Here is a tiny trained network, its code and every weight. The questions are about switching its units off for an input and a class, where a switched-off unit gives its printed mean instead of its output.

import numpy as np


def w(rows, s, z=0):
    codes = np.array(rows[::2]) - 128.0
    scale = np.full(codes.shape[1], s)
    scale[-1] = z or s
    return codes * scale


def norm(h):
    return h / np.sqrt((h * h).mean(-1, keepdims=True) + 1e-5)


def f(y):
    return y / 2 * (1 + np.tanh(0.7978845608 * (y + 0.044715 * y**3)))


def log_softmax(a):
    a = a - a.max(-1, keepdims=True)
    return a - np.log(np.exp(a).sum(-1, keepdims=True))


def net(x, mask):
    res = np.array(x, float).reshape(1, 8) / 4 @ E
    u = 0
    for l in range(4):
        y = f(norm(res) @ A[l][:, :-1].T + A[l][:, -1])
        res = res + np.where(mask[u : u + 8], y, B[l][:, -1]) @ B[l][:, :-1]
        u += 8
    return log_softmax(norm(res)[-1] @ U[:, :-1].T + U[:, -1])


A, B = {}, {}
E = w([
[139,91,201,184,98,136,117,167,191],'x0',
[43,129,242,167,210,161,95,90,144],'x1',
[62,212,111,81,88,120,91,51,210],'x2',
[109,204,105,181,186,59,69,68,90],'x3',
[156,192,107,142,187,144,233,1,104],'x4',
[156,34,127,91,204,46,166,115,98],'x5',
[57,152,110,117,40,52,88,172,64],'x6',
[130,118,85,149,48,72,202,141,117],'x7',
],0.011)
A[0] = w([
[122,112,141,125,139,173,178,121,122,139],'0.n1',
[127,130,128,118,65,122,141,142,146,81],'0.n2',
[164,136,84,104,143,169,45,190,80,39],'0.n3',
[146,83,132,98,175,76,95,124,161,60],'0.n4',
[21,170,163,107,152,156,72,89,154,39],'0.n5',
[150,132,190,178,117,200,85,165,183,72],'0.n6',
[118,113,119,106,3,113,143,157,183,105],'0.n7',
[135,123,103,90,51,150,114,183,151,3],'0.n8',
],0.022,0.0049)
B[0] = w([
[97,92,105,149,154,133,177,155,115,171],'0.n1',
[109,113,70,83,131,139,136,157,108,165],'0.n2',
[117,130,117,108,145,139,134,252,140,172],'0.n3',
[95,57,111,144,145,74,163,163,170,169],'0.n4',
[80,194,230,83,120,139,98,93,125,247],'0.n5',
[194,87,108,202,115,110,80,20,178,212],'0.n6',
[99,158,46,80,115,156,147,218,163,226],'0.n7',
[105,95,116,73,97,155,148,140,142,190],'0.n8',
],0.024,0.015)
A[1] = w([
[129,118,148,110,67,63,79,153,95,2],'1.n1',
[85,252,97,105,64,106,46,65,139,70],'1.n2',
[80,121,131,115,26,165,159,167,157,34],'1.n3',
[122,164,156,86,72,65,81,201,92,18],'1.n4',
[98,140,85,176,38,3,29,164,81,160],'1.n5',
[50,116,154,147,103,132,75,96,108,128],'1.n6',
[162,147,140,85,9,95,146,126,161,110],'1.n7',
[80,130,179,111,73,149,104,134,116,61],'1.n8',
],0.02,0.0047)
B[1] = w([
[136,69,99,166,175,131,89,157,173,132],'1.n1',
[218,251,228,106,32,161,89,78,108,252],'1.n2',
[55,136,71,82,111,111,143,160,179,202],'1.n3',
[93,28,146,178,173,123,186,114,65,173],'1.n4',
[39,59,120,236,40,14,95,115,31,164],'1.n5',
[69,152,171,110,161,57,64,105,156,193],'1.n6',
[124,181,33,73,125,167,104,125,130,173],'1.n7',
[124,98,166,146,147,150,109,118,184,180],'1.n8',
],0.017,0.016)
A[2] = w([
[221,36,76,100,218,39,85,130,217,127],'2.n1',
[180,27,149,151,59,115,200,79,163,34],'2.n2',
[127,156,114,125,147,153,164,245,133,70],'2.n3',
[52,128,230,136,136,72,165,128,100,5],'2.n4',
[160,177,175,132,135,211,245,235,47,95],'2.n5',
[59,248,20,153,73,61,176,18,196,182],'2.n6',
[198,148,130,206,66,41,114,229,51,135],'2.n7',
[124,15,179,30,99,127,92,252,121,83],'2.n8',
],0.016,0.0031)
B[2] = w([
[171,103,120,178,91,143,207,146,241,213],'2.n1',
[131,113,165,140,125,232,152,108,156,179],'2.n2',
[99,183,178,119,82,152,155,174,114,196],'2.n3',
[127,73,104,87,238,117,92,154,115,197],'2.n4',
[87,81,108,54,132,176,93,87,46,169],'2.n5',
[140,216,22,211,175,77,143,105,74,251],'2.n6',
[139,155,92,86,142,158,132,185,1,169],'2.n7',
[78,151,100,134,49,87,113,145,227,219],'2.n8',
],0.019,0.014)
A[3] = w([
[92,129,204,109,115,98,101,146,76,39],'3.n1',
[107,48,104,143,64,116,56,117,177,42],'3.n2',
[199,152,144,79,138,113,127,136,124,88],'3.n3',
[134,120,114,50,80,141,71,164,95,126],'3.n4',
[161,92,164,134,116,105,122,135,128,3],'3.n5',
[187,97,111,84,131,113,90,251,126,105],'3.n6',
[204,169,106,115,189,117,131,162,66,108],'3.n7',
[131,107,154,94,84,194,103,157,118,120],'3.n8',
],0.023,0.0038)
B[3] = w([
[201,45,85,141,171,118,91,170,161,245],'3.n1',
[171,222,100,151,117,83,141,56,41,229],'3.n2',
[123,127,98,172,117,216,85,118,131,157],'3.n3',
[106,131,251,190,129,192,217,141,149,249],'3.n4',
[125,137,121,152,83,129,162,127,107,131],'3.n5',
[58,122,191,120,58,171,141,144,161,255],'3.n6',
[186,115,79,96,153,225,117,77,122,184],'3.n7',
[102,106,137,145,145,173,162,99,106,187],'3.n8',
],0.017,0.0083)
U = w([
[27,133,76,91,44,132,178,232,148,170],'0',
[69,73,223,77,225,58,65,135,165,100],'1',
[226,86,164,44,96,99,107,144,103,2],'2',
[119,39,142,90,192,217,187,120,33,127],'3',
[205,64,109,213,141,145,194,59,211,161],'4',
[146,172,11,158,140,110,132,72,28,126],'5',
[121,35,164,207,103,16,66,148,20,95],'6',
[132,243,231,108,88,129,28,10,133,151],'7',
],0.013,0.0089)

Each question gives the input, the list of numbers given to net, and the class t.
The units are the neurons (one row each of A and B). Each row of codes is followed by its name. A weight is (code - 128) times the scale printed after its matrix; where a second scale follows, it is the last column's (A, B and U).
mask holds one flag per neuron, layer by layer. A switched-off neuron (its flag False) gives its mean, the last column of its row in B, instead of its output. The means were averaged over made-up inputs and are rounded, as every weight is.
A unit's drop is (log p(t) with every unit on - log p(t) with that unit switched off) / (log p(t) with every unit on - log p(t) with every unit switched off).
The circuit of an input: a set's keep is (log p(t) with only the set's units on - log p(t) with every unit switched off) / (log p(t) with every unit on - log p(t) with every unit switched off). Starting from the 12 units with the biggest drops (on a tie, the unit counted first), units are removed one at a time, each time the one whose removal leaves the highest keep (on an exact tie, the one counted first), for as long as the keep stays at least 0.8.
units of the circuit, in order: the units of the circuit, biggest drop first
most important unit: the unit with the biggest drop
k most important neurons: the k neurons with the biggest drops, biggest first
k most important neurons of layer l: the k neurons of layer l with the biggest drops, biggest first
input [1,-6,-2,4,8,8,-2,2], class 4: most important neuron => [1.n2]
input [6,-2,5,8,3,-2,3,6], class 5: 3 most important neurons => [2.n6; 1.n5; 0.n6]
input [1,-1,0,-3,8,-2,-1,0], class 3: 2 most important neurons of layer 0 => [0.n6; 0.n7]
input [-8,0,-3,-7,1,-1,-4,3], class 3: units of the circuit, in order => [2.n5; 0.n1; 1.n6]
input [-7,-1,8,-1,8,0,-6,2], class 5: 3 most important neurons => [0.n5; 2.n6; 0.n1]
input [-5,-4,4,-3,6,3,-4,4], class 5: 3 most important neurons => [0.n6; 0.n4; 2.n6]
input [-7,2,4,-2,4,8,0,6], class 4: units of the circuit, in order => [0.n5; 0.n7]
input [-1,1,-1,6,3,-3,-7,1], class 5: 2 most important neurons => [0.n5; 0.n1]
input [1,-1,-1,-2,6,0,-3,0], class 3: 2 most important neurons => [0.n6; 0.n7]
input [6,4,6,-5,-5,7,-2,-7], class 4: 4 most important neurons => [0.n4; 0.n6; 1.n2; 2.n1]
input [-7,3,-5,7,-3,-4,2,-7], class 1: 2 most important neurons => [0.n3; 0.n5]
input [-4,-2,0,-4,-5,-8,-6,-4], class 4: 2 most important neurons of layer 0 => [0.n6; 0.n5]
input [-3,-5,-8,5,0,-2,-3,7], class 3: 3 most important neurons => [2.n7; 0.n7; 0.n6]
input [-1,2,-8,1,5,0,8,3], class 3: most important unit => 2.n7
input [4,7,1,-1,-1,6,1,-3], class 1: 3 most important neurons => [0.n5; 0.n4; 2.n4]
input [-3,2,1,-8,-1,3,2,-8], class 1: 2 most important neurons => [0.n7; 0.n5]
input [3,-7,6,2,0,-7,-7,3], class 5: 3 most important neurons => [2.n6; 0.n3; 0.n6]
input [5,6,-2,-8,-8,-7,3,0], class 5: 3 most important neurons => [0.n6; 3.n2; 2.n6]
input [-3,3,-4,8,7,2,1,-1], class 5: 2 most important neurons of layer 0 => [0.n5; 0.n3]
input [5,-3,-4,-4,1,-3,-7,2], class 4: units of the circuit, in order => [0.n6]
input [2,7,-6,4,5,-4,3,7], class 3: 2 most important neurons of layer 3 => [3.n7; 3.n2]
input [2,1,8,-1,3,-3,-4,7], class 5: 3 most important neurons of layer 0 => [0.n7; 0.n3; 0.n8]
input [2,6,7,-7,-2,-6,-1,3], class 7: 2 most important neurons of layer 0 => [0.n5; 0.n6]
input [-3,8,-5,3,-6,4,8,-5], class 1: 2 most important neurons of layer 0 => [0.n5; 0.n6]
input [2,4,2,3,1,5,7,-4], class 1: 2 most important neurons of layer 0 => [0.n4; 0.n6]
